Table B holds the same points as the rows below and some others, measured another way and shuffled. Each row below is followed by which row of B it is.
B:
1: [  52 -155   55   69   24 -311 -221  -96  213    9 -323  150   72  -78
    1 -100   85   35 -240  -46  255 -394 -216  103  -86 -247  149 -203
  -19  353  163 -284 -250  235  240 -436]
2: [  -5 -196   41  203  249  -86 -373  -71  160  110 -107  298 -149   51
 -293 -191   74  -56  -47  162  -53 -224   48  -66 -235   93  -97   -7
   29  227 -151  127  -34  387    5  -85]
3: [ 265  132  -74  -45 -133  -46  138  157 -283  -45  396    8   12   -1
  161  198  -78   93  169  -58 -316  250   31  -14   83   63   58   66
   21 -218  -81   24   99 -219  104    9]
4: [  25  -24  -42   99  364   11 -183   53  257  -56  -37   36   70   29
 -193  -12  -67  -46   74  110 -266    6  157 -133   52  333 -185    3
    3 -149 -209   92  139  162 -110  165]
5: [   7   33    9 -143 -147    4  224  118  151 -272  234    1  137  169
  384  240   91    3  114  -83 -173  188  328  187  194   93  -18 -370
 -201 -196  126 -255  151 -100 -216  -48]
6: [  -7  -62 -115   65  117   36 -228  145  605 -225 -311   25   39   -9
 -249  -85  -75  -21   31   38 -218   21   32    6  164  474    7  188
   34  -51  -20   -1  185  111  248  182]
7: [ -20 -115   33   -2   31 -195 -300 -109  336  -98 -119  261  -54   68
 -169  -10   -2   23  -98  -64   64 -233  -82  134  -72   72   38   -8
  -97  165  136  -52  -89  336  139 -202]
8: [  41    1   60   -2  -56  -49 -155  -35  370 -143 -148   29 -105  -43
  -14   63 -156   87   58 -157   41   49   -7   22   85  223  106   17
  -38   89  127 -110   82  -19  272  -46]
9: [ 148 -171 -244   99 -121 -174 -212   -9  127  -23 -250  173    1  -30
 -236 -249  -22   32 -103  136  -67 -123 -227   67  -79   17  109  131
   99  108  -82  -23 -139  129  474  -31]
10: [ 214   52   17   54 -209    1    1  285  113  -94   -5  -25  -64 -145
  136   63   -1   75   79 -117 -159  134  -64   14  116  134  277  176
  116  109  110 -104  158 -233  405 -123]
11: [ 159   -3   86  149  176 -122  -92   93  -88  131  -40   41   32 -129
  -33  -59  152   36 -150   33  -72 -131 -105 -175   24  -95  122  -57
  100  198  -43  -49   12   42   47 -254]
12: [ 186   -6  -38   88   80 -161 -215   30  -35   65    2  141  -46  -79
 -225  -53  -31   67  -75   13 -132 -105 -212  -89  -41   48   90  203
   94   86  -69   96  -36  112  250 -122]
13: [ 165   38  -84  -51  -74 -142   99  -67   45 -123  -52 -120  135  -53
  246   97 -210  100   92  -88   36  101    8   46  114  -34   14 -253
  -48 -129  -18 -277  -79 -202  208  -17]
14: [ 106  -48 -330   47  155  -30 -246   46  416 -204 -225   20   98    2
 -379 -100 -319    3  127  124 -325   78  -55  -12   92  496 -144  323
   71 -308 -249  137   62   95  364  399]
15: [ 126  161 -163 -108   46   -4  138  146  163 -227   49 -136  235   20
  -53  116  -27   66  -33  -21 -378  247    8  -75  415  314   37   44
  -24 -360  -33  -33  227 -141   19  185]
16: [ 254  137   64   -4   88 -177  -29  152 -364   98  423  141   28  -35
  -45  180  137   90  -95  -69 -292  -35 -161 -109   53  -76  129  154
   42  -15   -3  136   45   50  -59 -279]
17: [ 216   61  -85  -30    5 -219  -10  -65  135 -110 -222 -182  172 -192
  159   93 -324  130   51 -152  107  -16 -181   12  129  -40   66 -110
   22  -71   10 -306 -151 -205  411  -75]
18: [  90 -136 -142   46   53 -187 -102 -192 -136   46   72  208   31  132
  -69  -98  -20    4  -14  157  -47  -95   39   39 -169 -114 -149 -242
  -73  -52 -201  -11 -181  211  -27  -20]
19: [  96  -13 -185   38  151  -98    2   86  132  -70 -199  -24  262   -2
 -204 -155  163    6 -260  157 -254  -33 -107 -116  261  100   53  -54
   50  -99  -98  -60   62   74   33   28]
20: [  -2  -45   29  122  381  -14 -241 -130  227   33 -113   66  -36   26
 -260  -72 -102  -11   22   95 -106  -31  124 -196    7  269 -188  -79
  -17  -40 -210  104   84  206 -105  132]
21: [ 222 -209 -276  219   22 -165 -207   -6   -5   85 -293   83   44 -117
 -135 -299 -151   -5   43  234  -42 -133 -148   -8 -222  -66  -32   23
  185   71 -302  -58 -225   46  500   48]
22: [ 144 -119 -219    9 -348  -66   87   86   -5 -116    8  117   21   81
  134  -98   68   21   32  102 -140  119   35  171   -6  -36  111 -121
    0  -22  -24 -147  -32  -86  290   -8]
23: [  53  -87  -23  109   12  -15  140 -133   41   22 -263 -129   81  -29
  229 -166   40   27  -39  112  117  100  187 -116   94 -115  -16 -572
  -17   66 -133 -319  -10 -174   14   -1]
24: [ 111   78   83  -54  -94   47  169   33  -95 -106  367  -19  -59   85
  402  277 -138   53  326 -114 -132  307  362   46   23   94  -94 -304
 -129 -189  -49 -128  128 -229 -130   43]
25: [ 189   10  209  198   45   85  -52  260  -87   90  203    8 -207 -143
  315  132  -63    1  330  -52 -113  126  249  -91 -157   72   35  -40
  112  166  -98  -47  160 -209  106 -127]
26: [ 117   38  -14   62  294 -165 -154   43  100   19 -118   24  151  -89
 -264  -42   81   43 -232   29 -164 -156 -196 -177  164   81   64   74
   60   18  -44   31   29  165   24 -123]
27: [ 159 -192  -63  282  112  -12  -74  112  -54  130 -163   11   -7 -108
  178 -201  -31  -76  180  233  -43  -38  185  -70 -240  -85 -102 -252
  152  133 -311 -142  -73  -79  184    1]
28: [ -41   17  -67 -227 -321   28  177  149  173 -358  418  213   50  346
  181  233  207   -6   62  -58 -354  242  312  304  193  231   29 -163
 -263 -259  194  -64  224   65 -250    7]
29: [ 146  -80 -191   55 -110  -36   11   42  -95  -31  132  127   -5   91
   -4  -75   -6    3   99  157 -237  130  102   36  -58   63  -46  -61
   11 -123 -196   25   12  -10  117  110]
30: [ 127   84  -56  -31   51  -69  164  -35  -52  -51    4 -117  174   -1
   75   22   41   83 -111    7 -123  141   19 -140  274   12   41 -265
  -33 -147  -60 -143   74 -139  -56    3]
31: [   9 -193  144  271  172  -13 -305   18  308   92 -325  122 -179 -109
  -32 -193   15  -48   45   77  123 -177  108  -79 -205   64   13 -129
   90  378  -70  -97    2  147  191 -146]
32: [ 187 -111  -79   66 -215 -101   -4  107   -3  -71   30   65  -15  -44
  329   41 -133   12  235   -8   -1   19   93  194 -182  -95   29 -155
   25   53  -39 -231 -118 -135  340 -110]
33: [ 117   50   29  -69 -288  -11  218  108  291 -258 -173 -235   93 -113
  530  160 -148   93  172 -219  105  227  143  142  233   35  176 -335
  -58   -4  200 -494   79 -424  317  -78]
34: [  81  -48  -66  -34   -6 -145   45  -80  -84  -54  152  109   91  129
  136   57   25   13   21   50  -79   -5  121   81  -33  -89  -91 -314
 -119 -107  -72 -125  -84   77 -113  -75]
35: [ 291  231  -80 -127 -141  -56  295  168 -237 -132  320 -182  172  -55
  279  270  -90  140   96 -135 -294  319  -10  -49  308   52  121  -44
   -4 -312   -3 -128  135 -383   82    8]
36: [  63 -157  -22  131  -94  -38 -203   90  159   -9  -63  243 -159   36
 -101 -138   97  -21    9   87  -94  -60   27   61 -135   87   89   55
   42  211  -17   24   25  156  228  -98]
37: [ 297  241  -30 -104 -150  -35  406  242 -470  -36  496 -130  176   -4
  324  248  163  122   -7  -68 -384  340   45 -113  320  -80  169 -140
    4 -263  -16  -78  191 -374 -133 -102]
38: [  35  -28  195  171  130   27  -97  146  243   43 -238  -14  -62 -136
    1  -96  216   13 -152  -11  -17  -43   34 -181  131   85  193 -106
   85  317   80 -127  193   -6   64 -212]
39: [ -21 -143   81  190   73   36 -217   34  435  -15 -403   44 -124  -85
  -77 -197   45  -16  -30   38   66  -53   77  -86   10  184   96  -97
   63  301    7 -125  108   61  232  -53]
40: [ 150   40   21   66  178 -120 -151  -71 -160  119  156  148  -69    3
 -257  -20   30   79 -103   34 -172  -22 -107 -199   16   61   11   84
   32   13 -127  188   39  150  -25  -70]
41: [  66 -201 -126   77   82 -300 -288 -115   -9   75  -93  365   43   97
 -352 -223  202   -8 -310  179  -41 -363 -239   56 -164 -154   29   -3
   -6  179  -49   56 -227  470   91 -246]
42: [ 262  122  -94   66   22   11  180   62 -184   29   21 -233   81 -147
  140    7 -137  110   91   27 -186  294   19 -236  206   70   40 -112
  111 -182 -217  -94  123 -382  177  142]
43: [  98  -78 -269   48  333 -270 -221 -179   54   40 -246  122  257   32
 -541 -252   40   23 -355  230 -177 -244 -306 -154  104   31  -82   45
   33 -119 -234  110 -159  370   54   49]
44: [  83 -112 -171   47  -49  -81  -67   81  220 -120 -193   66  106   16
  -58 -129   39   -6  -51  113 -129  -27  -12   69   52   86   42  -55
   24   -7  -47 -119  -11   52  226    9]
45: [ 104  154   25 -150   87 -116   12  -74  161 -201  162  -74  103   18
  122  316 -283  109  149 -219  -91  124   61   24  190  194  -75  -82
 -151 -269   49 -119   51  -66  -14   26]
46: [ 236  140  139   16  -68   -1   89  317 -212  -12  435   18  -62  -65
  279  267   46   63  186 -137 -284  171  109  -28   51   52  137   63
   47  -14   43   -5  191 -210   14 -185]
47: [  48 -115  -45   23   11 -143   -1 -229  -17   -8  -21   83   30   93
  150  -33  -80   23   52   66  109  -23  156   51 -108 -128 -141 -455
 -117  -18 -125 -199 -153   60  -40  -37]
48: [  91  -41 -230 -107 -180 -107  176 -174   47 -203   -4  -54  160  131
  241   40 -203   57  134   23  -17  191  159  153   86   -2 -128 -408
 -152 -296 -103 -276 -103 -140   94  160]
49: [ 218  -97 -241   35  -90 -210  -47   56  -59  -53  -40   88  147  -23
   30  -64  -66   24   12   98 -114  -87 -126  122  -79 -100   20  -28
   49  -66 -109 -127 -182   17  320  -64]
50: [ 163  168   54 -131 -240 -104  184  243  235 -247  -86 -178  179 -148
  276  204   85  144 -133 -276  -59  104 -159   59  426   34  387  -29
  -13   37  358 -350  149 -296  277 -283]
51: [ 210 -168 -235  192   50 -175  -49 -177 -259  200 -227   42   64  -59
 -113 -344  -14   35 -120  284   14  -64 -123 -152 -131 -237  -38 -252
  122   65 -351  -76 -228    8  249   20]
52: [  85   34  177   68  164  -74  -79   34  182  -26  -93  -68   15 -130
  165  114  -77   48   51 -126   54  -46   59  -71   63   51   43 -175
   -7  119   48 -199   47  -55   58 -175]
53: [ 148 -157 -300   67  -42 -162  -88 -114  -75    5  -74  153   74   77
 -163 -206  -61   15  -31  219 -128  -33  -70   38 -103  -39  -82  -78
   26  -98 -252   -1 -174  121  232  102]
54: [ -12  -62  123  161  109   96 -155  127  357  -36 -177   45 -133  -43
  -43  -72   81  -16   30   16  -90   46  166 -111   61  266   65  -39
   45  186    5  -36  229   28   66  -26]
55: [  31 -155  -44   55  185 -254 -212 -323  -57  100  -37  240   12  114
 -180 -119  -13   18 -127  121   90 -236  -32  -17 -184 -155 -164 -283
 -105   58 -154  -17 -242  354  -79 -120]
56: [ 186  -12 -154   58   28 -117   23 -127 -248   92   43   41   42   16
 -103 -119  -16   78  -79  132 -132   83  -64 -148   38  -61  -16 -134
   38  -94 -230   22  -54  -23   83   49]
57: [  52  -59 -147  -29 -119  -38  212 -113  152 -185 -178 -159  184   53
  353  -22 -127   28  114   47   53  187  241   78  129  -19  -90 -560
 -110 -172  -92 -398  -44 -226   69  126]
58: [  88  -97 -149   51   62 -105  -58  165  184 -122 -102   70  191   15
    8  -53   70  -47  -25  113 -190  -95   26   89   30   61  -13  -69
   22  -53  -61 -125  -20   95   98  -38]
59: [ 148   53   93   78  211 -111  -94  184    3   25   73   36   80 -102
   -7   80  104   22  -70  -28 -178 -102  -54 -109   76   31   83   35
   59   70    3  -15   77   55  -13 -217]
60: [  73   -5  -97  -97 -196   -5  112 -122   19 -184  236   52  -45  170
  234  152 -210   57  274  -44  -97  286  283  148    8  137 -130 -267
 -173 -257  -69 -110   34 -119   10  164]
61: [  19  -62 -217  -24  206 -151    5  -87  126 -102 -129   42  313  128
 -194 -127  108  -12 -226  191 -196  -74   -1  -37  190   53 -119 -252
  -88 -222 -148  -79  -43  207 -166   80]
62: [ 109   -2 -308  -37   10  -51 -179  -14  279 -198  -44  102   44   86
 -393  -55 -220   45   54   73 -339  139  -97   15  134  433  -67  317
    4 -311 -153  179   78  110  296  330]
63: [  10 -124  220  331  463   16 -176  -57   92  257 -325  -32  -56 -146
  -39 -245  144  -50 -106  170  104 -152  166 -359  -69  -39  -64 -386
  110  338 -225  -96   60   93 -152 -134]
64: [ -43 -168    7   87   27  -23 -148  159  263 -102    3  258  -12  139
  -22  -59  236 -100  -23  123 -182 -117  192  137  -75  122  -10 -105
  -53  119   25  -38   80  270  -84 -122]
65: [   8   -1  136   11   76  -80 -153 -234  171  -11  -35   82 -149   29
  -41   51 -131   93   17 -120  114   26   61  -74   17  108  -17 -176
 -101   90   26  -55   24   85   21  -66]
66: [  92   75 -117 -121  173 -220 -226 -139  317 -195  -57   33  128    3
 -246  151 -331  100    9 -138  -96  -69 -184   36  139  267  -74  167
  -89 -232    7    8  -65  164  196   61]
67: [ 106  -26  -81   96  125  -60 -115  -74  168   -5 -236  -33   24  -74
 -145 -125 -113   50  -33   59  -53   30  -45 -150   91  145    2  -45
   59   -1 -132  -45   28  -11  210   84]
68: [ 126    2 -174 -151 -280 -278   41  -71  240 -232 -271   -6  221  -27
   26  -11    2  137 -256 -131   83  -80 -320  168  266  -97  274  -95
  -67   13  254 -331 -142  -34  411 -209]
69: [ 133   52   -8   21  -19   -5  -80  293  266 -167   -3    7   26  -80
    9  107    2   26   65  -83 -256   58  -16   28  153  267  156  210
   63   -1   88  -43  186  -67  239  -52]
70: [ 158   65 -134  -88 -160 -116   57  -76  -86  -86  140   58   20   64
  -52   44  -48  126  -50  -40 -157  163  -94   -4  163   57   91  -12
  -50 -150  -13   -3   29  -60  147   20]
71: [  27 -144  -35  152  181 -133 -251 -121  203   65 -314  128   -6  -31
 -267 -234   55    7 -184  122   31 -200 -103 -109  -34   29   16  -85
   40  189  -90  -23  -66  238  140  -85]
72: [ 234  217   76  -68 -161  -35  278  334 -151  -84  218 -130  146 -111
  252  198  254  124 -143 -160 -274  191  -88  -95  403  -19  352  -14
   48  -20  197 -166  245 -316   42 -261]

[-206   92 -206   50  107   19  312  232  389  159  -77    6  493  146
 -316  151 -158  -48  -51  -75  374    2    4  135 -177 -272 -114] : 9
[  83   81  -83  -34  -40  -57 -118  -90  -87  -10 -325  -57  -20   13
  215   34   70 -143  -52  159  -28   42 -151   89  -81  -56   96] : 8
[ -53  146  -64  116 -168   18  -86   48  -73   82 -150 -108  137 -124
   46   31   99 -173   77   91 -126  -27  -95  -10  166   91  -54] : 67
[-175  -58  -34  115 -152   84 -253  206 -103  106   80   67  147    7
 -110  318   93 -294  -12  -70  183 -208  103  -11  288  214  -76] : 19
[  86  128    6   12   10  -85   50   40  -49   71  -74  -33 -130 -236
   56  110   35   67    2  200 -160 -170  -32  -73   33   65 -104] : 35
[ 216  -57  -10  130   24   19 -145  -92 -257   23  -65   55 -166 -326
  132  -22  264  -98   -5   40 -192  -72 -174 -143  196  281   29] : 59
[ 130   60  101  -60    8 -265   37  -36 -170  -19 -185  104 -213 -114
  136 -183  -65   61 -163 -165 -188   28  -68 -197  -26  185   12] : 55
[ 108  -50 -116  188  -38  -65 -507  171 -348   39 -164 -181 -181   36
  255  167  227 -392 -101  -47  101 -118 -419 -104  369   65  196] : 50
[ -65   10   39 -125 -174   22 -253  111  -90   26  -32   73  -59  -53
   36  345   95 -106   36  171   43 -251  206  119  103  176  -30] : 15
[ 109  -22  -47 -130  116 -172  -18  -63  -49  -48 -275  119 -116  113
  135   67  -67  -62 -205  -21  139   28  -33   40 -203  -63  131] : 7
[-237  227  -66 -243 -178   56  152  139  337   20 -199    0  342  -31
 -171  222 -126   96  238  238   57 -118  362  350 -195 -103  -61] : 14
[ -24   38   62  -16 -111 -103 -228  291 -133   10   -2  -21 -125 -210
  -30  134   57  -26   97 -149  -61 -259   29 -106  323  253   66] : 43
[ -80  301  -34   79 -122 -231   12   92  -62   86 -254 -186  -12   24
  130   -6 -164 -107  -65   58 -143  -17 -138 -133   73  -79  -70] : 13
[ -57   69  -11  350 -334  -26 -352  -48 -438   59 -174  -74   96  -71
  206 -256  175 -487  -58 -252 -289  160 -283 -283  482  398    3] : 23
[  24  -82 -140  159  -82  220 -113 -307 -134   22 -175  168  226  -75
   82   73  230 -369  -28  160  -25  120   25   79    9  188  -14] : 54
[ 183  222  119 -218  -98 -295 -142  -90 -234  -87 -341  -68 -461 -158
  378   18  -50   95  -25  259 -352 -124   -4  -53  -44   72   87] : 45
[ -11   26  -39   94  -31   16 -125  140  -88  126   46  -17  -45 -116
    4  315  108 -127  -27  170   46 -255  -27  -47  179   88 -121] : 26
[  32   21   66  -95 -192   68 -122 -183 -147  -39 -136  185  -15 -239
   94   37  144  -60   88  155 -240  -39  234   66   27  335  -14] : 4
[  55  116   85 -265  -39 -195  183 -212   23  -64 -312  207  -43   17
  126 -127 -151  126 -147   49 -126  126  183   75 -373   51  -15] : 60
[ -93  434  -83  170 -155 -270  -46  274  -52  121 -290 -447  -34  -17
  174   -1 -158 -113   30  115 -205  -90 -345 -162  223 -206  -41] : 17
[ -25   89 -118   10  160   25  357  130  298  201   32   12  214  -39
 -203  240  -21  127  -83  239  208 -138  -26   98 -247 -224 -267] : 12
[-150   37  -61  -83   74   50  437  -30  352  117  -11  266  399   51
 -295  117 -144   87 -115   53  220   36  275  148 -376  -70 -267] : 29
[-339  244 -137  287  -53   11  439  289  320  331  115  -92  573   64
 -379   89 -198  -78  -79  -38  167  -27  -43 -104    7 -161 -459] : 51
[ -59   82   56  -99   47 -178  317   20  137   83  -65  188   96   51
 -113  -12 -198  123 -209  -66   66   15  140  -45 -263    3 -205] : 18
[  27   42  -77   67  -12 -274 -429  347 -246  -23 -279 -229 -179  134
  199   47  -21 -278 -100 -322  150  -88 -388 -139  338  -42  331] : 68
[ 210  190  116 -303 -113 -310 -277  135 -196 -135 -369 -162 -468 -217
  347  -43   25  188  110   90 -310 -172 -106   28   66   75  273] : 66
[-140   -4 -199  231 -133  188  -94 -112  -40  121 -151   31  415  133
    5  114  134 -450  -80   91  146  135  -91   87   39   26  -86] : 39
[ -54 -266  -23 -109   45   88   55 -135   62   41  -13  464  272  245
 -127  154   37 -176 -309 -134  403  106  234  164 -304  139  -94] : 64
[  18  -85  -30   35 -128    1 -258   78 -167  -45 -183   72  127  -75
   35 -164  171 -205   25 -328   -1   87 -131   -4  206  270  199] : 44
[ -74  -72 -109   12   69    7  167   42  153   45 -138  194  360   98
 -186  -74  -48  -99 -120 -292  250  151    3   58 -144   14   20] : 22
[  82  153  -62  192  -94  -68 -115 -143 -252   60 -226 -110  -93 -117
  260   -4   82 -244  -75  190 -243   14 -210 -161  143   84  -45] : 52
[-273  247 -174  184  -48   23  422  279  386  223  -64 -135  635   -5
 -347 -107 -135    6   68 -124  111   85 -122   29  -43 -190 -241] : 21
